Each row has a name. Each piece below is followed by the name of the row it came from, unless a question asks for something else. Each question is about the rows just above it.

Kap: 7.186 9.411 -9.483 -7.179 7.095 9.432 -7.091 7.066 7.062
til: 6.907 9.171 6.787 9.195 -9.241 -6.899 6.902 6.794 6.818
ruk: 7.186 9.411 -9.483 -7.179 7.095 9.432 7.179 7.066 7.062
Fovas: 7.186 9.411 -9.483 -7.179 9.308 6.937 9.344 9.263 9.262
Fivu: 6.907 9.171 -9.241 -6.899 6.817 9.195 6.902 6.794 6.787
Put 7.186 7.062 7.179 9.432 -7.179 9.411 7.066 -9.483 7.095 back in order: which row is it? => ruk
Which row holds these entries in another order? 6.902 6.794 9.171 9.195 6.787 -6.899 6.817 -9.241 6.907 => Fivu

razi: -4.150 4.022 -4.266 -1.835
foz: -1.266 -4.806 -6.277 -7.814
Ret: -7.519 0.324 -5.857 2.584
kotid: -0.557 3.077 1.461 2.599
lud: -7.671 -3.211 -5.008 -8.000
togi: 6.302 2.841 0.138 6.929
nugir: -3.205 5.606 -1.649 -2.431
vufe: 0.324 -5.857 -7.519 2.585
0.324 2.584 -7.519 -5.857 is which row reordered? => Ret
2.584 -7.519 0.324 -5.857 is which row reordered? => Ret

Mip: -4.277 2.112 2.460 -0.179
sif: 0.629 -0.834 0.600 0.810
gerer: -0.834 0.810 0.599 0.629
pubo: -0.179 2.460 2.113 -4.277
0.600 0.810 -0.834 0.629 is which row reordered? => sif
Which row holds these entries in another order? -4.277 2.113 2.460 -0.179 => pubo

gop: -0.386 -6.951 8.158 -5.160 8.146
Bepu: 2.762 0.226 -3.058 1.681 -7.442
tekez: 8.146 8.157 -5.160 -0.386 -6.951
-6.951 -5.160 -0.386 8.146 8.158 is which row reordered? => gop
Which row holds these entries in another order? 8.146 -5.160 8.158 -6.951 -0.386 => gop
Which row holds these entries in another order? -6.951 8.158 -5.160 8.146 -0.386 => gop
Which row holds these entries in another order? -5.160 -6.951 -0.386 8.146 8.157 => tekez
Which row holds these entries in another order? -6.951 8.146 8.157 -5.160 -0.386 => tekez
Which row holds these entries in another order? 8.158 8.146 -0.386 -5.160 -6.951 => gop

dogak: -3.680 -4.628 -3.492 2.868 1.482 6.172
nezap: -3.520 -5.131 1.145 -1.522 1.744 8.071
Daf: -3.681 -4.628 2.868 -3.492 6.172 1.482
Sis: -0.985 7.957 -2.155 -2.706 -3.862 1.383
kavo: -3.862 -0.985 1.384 -2.706 7.957 -2.155
bika: -2.629 6.335 -0.754 -3.911 1.532 3.316
dudez: 1.752 -3.021 9.048 -1.448 -4.053 -2.364
bani: 9.329 -3.078 -4.837 0.154 0.301 -0.959
fegel: -0.041 5.750 -3.407 -4.336 1.597 -1.426
nafe: 3.083 -4.119 -4.043 5.433 -3.328 1.696
potip: -3.897 7.285 -2.890 -4.330 0.284 -0.462
1.384 -2.706 -2.155 -0.985 -3.862 7.957 is which row reordered? => kavo
3.316 1.532 -3.911 -0.754 6.335 -2.629 is which row reordered? => bika
-3.492 6.172 1.482 2.868 -4.628 -3.680 is which row reordered? => dogak
Put -2.364 -4.053 -1.448 9.048 -3.021 1.752 back in order: which row is it? => dudez
Which row holds these entries in another order? 2.868 -3.492 -3.681 1.482 -4.628 6.172 => Daf

kekup: -5.249 0.210 2.296 3.453 0.528 5.325 0.705 -3.665
buri: 5.325 -5.249 0.705 2.296 0.529 -3.665 0.210 3.453
nodo: 5.325 -2.207 -1.427 0.091 4.302 2.268 0.836 6.162
Keda: 6.162 0.836 4.302 -2.206 5.325 -1.427 2.268 0.091
3.453 0.210 -3.665 0.529 2.296 0.705 -5.249 5.325 is which row reordered? => buri
Which row holds these entries in another order? -3.665 0.705 5.325 0.528 3.453 2.296 0.210 -5.249 => kekup
Put -5.249 -3.665 0.210 0.528 0.705 2.296 3.453 5.325 back in order: which row is it? => kekup
0.528 2.296 0.210 -5.249 0.705 -3.665 3.453 5.325 is which row reordered? => kekup
Put 6.162 2.268 0.836 4.302 0.091 5.325 -1.427 -2.207 back in order: which row is it? => nodo

lag: -0.902 1.013 2.087 -0.866
Depug: -0.902 1.013 -0.865 2.087
feri: 1.014 -0.902 2.087 -0.866
fatap: -1.280 -0.381 7.785 7.022
led: 7.022 -0.382 -1.281 7.785
zoz: -1.281 -0.381 7.022 7.785
Which row holds these entries in another order? -0.866 2.087 -0.902 1.014 => feri
Put -0.381 7.785 -1.280 7.022 back in order: which row is it? => fatap
7.785 7.022 -0.381 -1.281 is which row reordered? => zoz
Which row holds these entries in another order? -0.902 -0.866 1.014 2.087 => feri
Which row holds these entries in another order? 2.087 -0.865 1.013 -0.902 => Depug
-0.902 -0.866 1.013 2.087 is which row reordered? => lag
Which row holds these entries in another order? -1.281 -0.382 7.022 7.785 => led

Vurek: -3.137 -5.491 3.221 -0.178
Gev: -0.179 -5.491 -3.137 3.221
vizu: 3.221 -5.492 -3.137 -0.177
-0.177 -3.137 -5.492 3.221 is which row reordered? => vizu
-5.491 -3.137 -0.179 3.221 is which row reordered? => Gev
3.221 -0.179 -5.491 -3.137 is which row reordered? => Gev
Which row holds these entries in another order? -5.492 -3.137 -0.177 3.221 => vizu
Put 3.221 -3.137 -5.491 -0.179 back in order: which row is it? => Gev
Which row holds these entries in another order? 3.221 -5.491 -0.178 -3.137 => Vurek
Put -3.137 -5.491 -0.178 3.221 back in order: which row is it? => Vurek

seke: -1.082 -3.770 -0.963 6.918 1.550 6.560 0.283 0.422 0.462 0.115 2.331
 -0.938 -1.229 2.561 1.139 0.945 -3.171 0.115 -3.872 3.776 0.676 1.994
 -2.471 1.502 2.726 -0.420 -0.384 -2.948 1.310 -0.989 5.257 -0.635 2.772
 -2.820 0.655 -2.751 -0.337 -1.430 1.619 -1.343 -2.718 0.585 -2.058
 4.889 -0.815 2.489 -2.666 -1.942
rof: -1.949 -0.337 -1.724 -3.429 0.161 -2.542 0.046 0.214 3.004 3.724 -1.641
 0.961 1.023 3.434 -3.310 0.966 -0.166 -2.461 -2.751 0.568 2.583 1.619
 -1.546 -1.430 -2.434 2.156 3.135 -1.293 2.333 -5.231 -0.408 0.219 2.394
 -0.522 -1.914 4.889 -0.770 -1.675 3.286 -5.841 0.219 1.321 3.825 -0.274
 1.869 1.232 -1.490 -0.094
ruvi: 0.215 3.286 1.869 -5.841 3.004 -1.546 1.321 2.583 1.232 0.219 -2.461
 3.135 2.394 -1.490 -2.434 -3.429 2.156 0.219 3.825 -5.231 0.568 -1.293
 -0.408 1.023 0.161 0.966 0.961 0.046 -1.641 -0.094 -0.522 -1.675 -1.914
 3.434 -0.166 -2.751 -0.337 -1.430 1.619 -0.770 -2.542 3.724 -3.310
 4.889 -1.949 2.333 -1.724 -0.274
Taf: -0.777 0.784 -3.176 -5.881 -3.513 -3.615 -2.956 -2.865 -3.677 -6.223
 4.649 -2.452 1.931 0.631 -5.176 2.684 -0.037 -3.479 -1.506 -3.003 2.242
 -1.447 5.386 3.980 2.124 -0.652 2.405 -3.927 3.212 1.989 0.482 2.405
 -1.181 -3.589 6.417 -2.446 -0.851 -0.472 0.030 2.022 -4.617 1.103
 -3.176 -2.450 -1.190 3.113 -0.641 4.889
Demov: -2.865 -0.641 -0.472 -1.506 5.386 4.889 0.030 -2.450 -0.037 -3.003
 -1.190 1.103 -3.176 0.631 -3.513 2.405 2.405 -3.927 -3.589 -0.652 0.784
 -0.851 -1.181 -5.176 2.124 1.932 -2.956 2.022 3.212 -4.617 3.980 6.417
 -6.223 -2.446 2.684 0.482 3.113 4.649 -0.777 2.242 -3.677 -2.452 -3.615
 -1.447 -3.479 -3.176 -5.881 1.989
Mated: -3.677 0.784 -0.472 -3.003 -1.190 2.242 -2.452 5.386 -1.181 -3.176 2.405
 3.212 -0.777 -0.653 -6.223 6.417 1.989 -3.176 2.022 -2.865 -1.506
 -2.956 -0.037 -3.513 1.103 0.631 2.405 -3.479 4.649 0.030 -4.617 -1.447
 -5.176 -2.446 1.932 3.980 2.684 2.124 3.113 -0.851 -2.450 -5.881 0.482
 4.889 -3.927 -3.589 -0.641 -3.615
Put -5.841 -5.231 -3.429 -3.310 -2.751 -2.542 -2.461 -2.434 -1.949 -1.914
 -1.724 -1.675 -1.641 -1.546 -1.490 -1.430 -1.293 -0.770 -0.522 -0.408
 -0.337 -0.274 -0.166 -0.094 0.046 0.161 0.215 0.219 0.219 0.568 0.961
 0.966 1.023 1.232 1.321 1.619 1.869 2.156 2.333 2.394 2.583 3.004 3.135
 3.286 3.434 3.724 3.825 4.889 back in order: which row is it? => ruvi
-2.956 -3.615 -3.176 -3.479 2.022 1.989 -3.003 0.631 -2.865 -1.181 4.889
 -0.641 3.980 0.482 6.417 -0.472 2.405 2.242 -3.677 5.386 1.103 -2.452
 -0.851 -3.927 -5.881 -5.176 2.684 -3.176 4.649 -0.777 -3.513 -3.589
 -0.653 2.405 0.784 -4.617 -2.446 3.212 2.124 -1.447 -1.506 -6.223 1.932
 3.113 -2.450 -0.037 -1.190 0.030 is which row reordered? => Mated
Which row holds these entries in another order? -6.223 -5.881 -5.176 -4.617 -3.927 -3.677 -3.615 -3.589 -3.513 -3.479
 -3.176 -3.176 -3.003 -2.956 -2.865 -2.452 -2.450 -2.446 -1.506 -1.447
 -1.190 -1.181 -0.851 -0.777 -0.652 -0.641 -0.472 -0.037 0.030 0.482
 0.631 0.784 1.103 1.932 1.989 2.022 2.124 2.242 2.405 2.405 2.684 3.113
 3.212 3.980 4.649 4.889 5.386 6.417 => Demov
Put 3.980 -0.777 -3.589 0.482 5.386 -0.652 2.405 1.931 -3.615 -4.617 1.989
 2.022 0.030 -3.513 -2.956 6.417 2.242 -1.447 -3.003 2.405 -5.176 -6.223
 -3.677 -1.181 -3.479 -0.472 4.649 -2.865 3.113 -0.037 -0.851 -2.446
 -3.176 1.103 -3.927 -2.450 3.212 -1.506 -5.881 0.631 4.889 -2.452 2.684
 0.784 -1.190 -3.176 2.124 -0.641 back in order: which row is it? => Taf

roga: 5.301 -0.197 -0.197 -0.961
tev: -2.498 -6.959 -6.959 -3.546
fumu: -5.844 -1.490 -1.490 0.156
rizuf: 0.276 6.265 6.265 2.298
Fen: 0.276 6.265 6.265 3.425
Soz: -0.650 4.398 4.398 2.590
Godeb: 0.749 -5.486 -5.486 -3.199
gumaz: -6.564 1.454 1.454 1.929
beka: 2.298 6.265 6.266 0.276
Rir: 6.265 0.276 6.266 3.425
-0.197 -0.197 5.301 -0.961 is which row reordered? => roga
Which row holds these entries in another order? 0.276 3.425 6.265 6.265 => Fen
Which row holds these entries in another order? 0.276 2.298 6.265 6.265 => rizuf

vig: -0.055 7.557 6.346 4.240
lif: -4.955 -0.329 -8.596 3.932
Sebu: 7.930 -4.678 5.147 5.678
rozi: 5.147 5.679 -2.154 -9.098
bisa: -4.955 3.933 -0.329 -8.596
Tet: -8.596 3.933 -0.328 -4.955
-9.098 -2.154 5.147 5.679 is which row reordered? => rozi
Which row holds these entries in another order? -8.596 -4.955 3.933 -0.329 => bisa
Put -4.955 -8.596 3.933 -0.328 back in order: which row is it? => Tet
Put -8.596 -4.955 -0.329 3.932 back in order: which row is it? => lif
Put -8.596 3.932 -4.955 -0.329 back in order: which row is it? => lif
-0.329 -8.596 3.933 -4.955 is which row reordered? => bisa

tomug: -2.097 0.161 -1.640 -3.885 -0.320 -1.434 0.494 7.246 -0.632
Luvuz: -1.434 0.494 7.246 -0.632 0.162 -2.097 -3.885 -0.320 -1.640
mil: -0.342 4.633 -0.884 -0.870 0.179 1.142 -2.544 0.270 0.346
palo: -1.639 -2.097 -1.434 -3.885 0.161 7.246 0.494 -0.632 -0.320
-2.097 -1.434 -3.885 0.161 7.246 0.494 -0.632 -0.320 -1.639 is which row reordered? => palo
Which row holds these entries in another order? -1.640 -0.320 -3.885 -2.097 0.162 -0.632 7.246 0.494 -1.434 => Luvuz
-3.885 -2.097 -1.640 -1.434 -0.632 -0.320 0.162 0.494 7.246 is which row reordered? => Luvuz
Put 0.494 7.246 -0.632 -2.097 0.161 -1.640 -3.885 -0.320 -1.434 back in order: which row is it? => tomug
-2.097 7.246 -0.632 -1.434 0.161 -3.885 -0.320 -1.640 0.494 is which row reordered? => tomug

nam: 6.436 6.106 0.680 -4.304 -6.068 -1.649 -0.770 -2.061 6.065 0.728 0.704
zada: -6.147 -4.426 4.436 -1.811 4.545 -0.095 -1.257 -4.289 8.702 -0.068
 -4.366
gel: 1.722 -0.163 -0.609 1.685 -0.366 2.779 -3.972 3.407 3.204 1.339 -2.563
pipu: -3.051 1.105 1.758 -2.098 -2.781 -3.150 -1.855 6.071 -0.805 0.225 -3.368
fida: 0.704 -4.304 -2.062 6.436 0.728 6.064 -6.068 6.106 -0.770 0.680 -1.649
ruti: -6.068 -2.061 6.436 0.704 -0.770 -1.649 6.106 0.680 0.728 6.064 -4.304
Which row holds these entries in another order? 6.106 -0.770 0.680 -1.649 0.704 -4.304 -2.062 6.436 0.728 6.064 -6.068 => fida
Which row holds these entries in another order? -6.068 -4.304 -2.061 -1.649 -0.770 0.680 0.704 0.728 6.065 6.106 6.436 => nam
-6.068 -4.304 -2.061 -1.649 -0.770 0.680 0.704 0.728 6.064 6.106 6.436 is which row reordered? => ruti
Which row holds these entries in another order? -4.304 6.064 0.728 0.680 6.106 -1.649 -0.770 0.704 6.436 -2.061 -6.068 => ruti

fomu: 4.505 -3.528 -1.619 0.386 -7.952 0.991 0.229 2.394 -0.086 -1.731
Mune: 2.084 -1.734 0.161 -7.071 -3.295 -0.629 3.861 -1.564 0.563 0.303
lov: -1.856 3.173 -0.574 1.328 4.654 0.361 -3.717 -9.472 -1.404 1.254
tib: 0.564 0.161 -1.734 -3.295 -7.071 0.303 2.084 3.861 -1.564 -0.629
gur: -1.564 2.084 0.303 0.564 3.861 0.161 -3.295 -7.071 -1.735 -0.629
vadib: 0.040 -0.719 -6.109 3.270 0.333 1.641 0.394 -1.246 -3.171 -1.548
panof: -1.619 2.394 0.229 0.991 4.505 0.386 -3.529 -7.952 -1.731 -0.086
Put 3.861 0.161 -3.295 -7.071 -1.735 -0.629 -1.564 2.084 0.303 0.564 back in order: which row is it? => gur
Put 0.229 0.991 4.505 0.386 -3.529 -7.952 -1.731 -0.086 -1.619 2.394 back in order: which row is it? => panof
0.303 0.563 -1.564 3.861 -0.629 -3.295 -7.071 0.161 -1.734 2.084 is which row reordered? => Mune
-7.071 -3.295 -1.734 -1.564 -0.629 0.161 0.303 0.563 2.084 3.861 is which row reordered? => Mune
Which row holds these entries in another order? 3.861 -0.629 0.564 0.303 -1.734 0.161 -7.071 -3.295 2.084 -1.564 => tib

Raba: -2.024 8.852 7.961 -1.544 -5.997 -0.504
Roda: -1.544 -2.024 8.852 7.961 -0.504 -5.998
nafil: 8.852 -5.998 -0.503 -2.024 7.961 -1.544
Dofip: 7.961 8.852 -2.024 -1.544 -0.503 -5.997
Put -5.997 -2.024 -1.544 -0.504 7.961 8.852 back in order: which row is it? => Raba
Which row holds these entries in another order? -5.998 -0.504 7.961 8.852 -2.024 -1.544 => Roda
Put 8.852 -1.544 -0.503 -5.997 7.961 -2.024 back in order: which row is it? => Dofip
-5.997 -0.504 -2.024 8.852 7.961 -1.544 is which row reordered? => Raba
Which row holds these entries in another order? -5.997 -2.024 -1.544 -0.503 7.961 8.852 => Dofip
-5.998 -2.024 -1.544 -0.503 7.961 8.852 is which row reordered? => nafil
Which row holds these entries in another order? -5.997 -1.544 7.961 -0.504 -2.024 8.852 => Raba

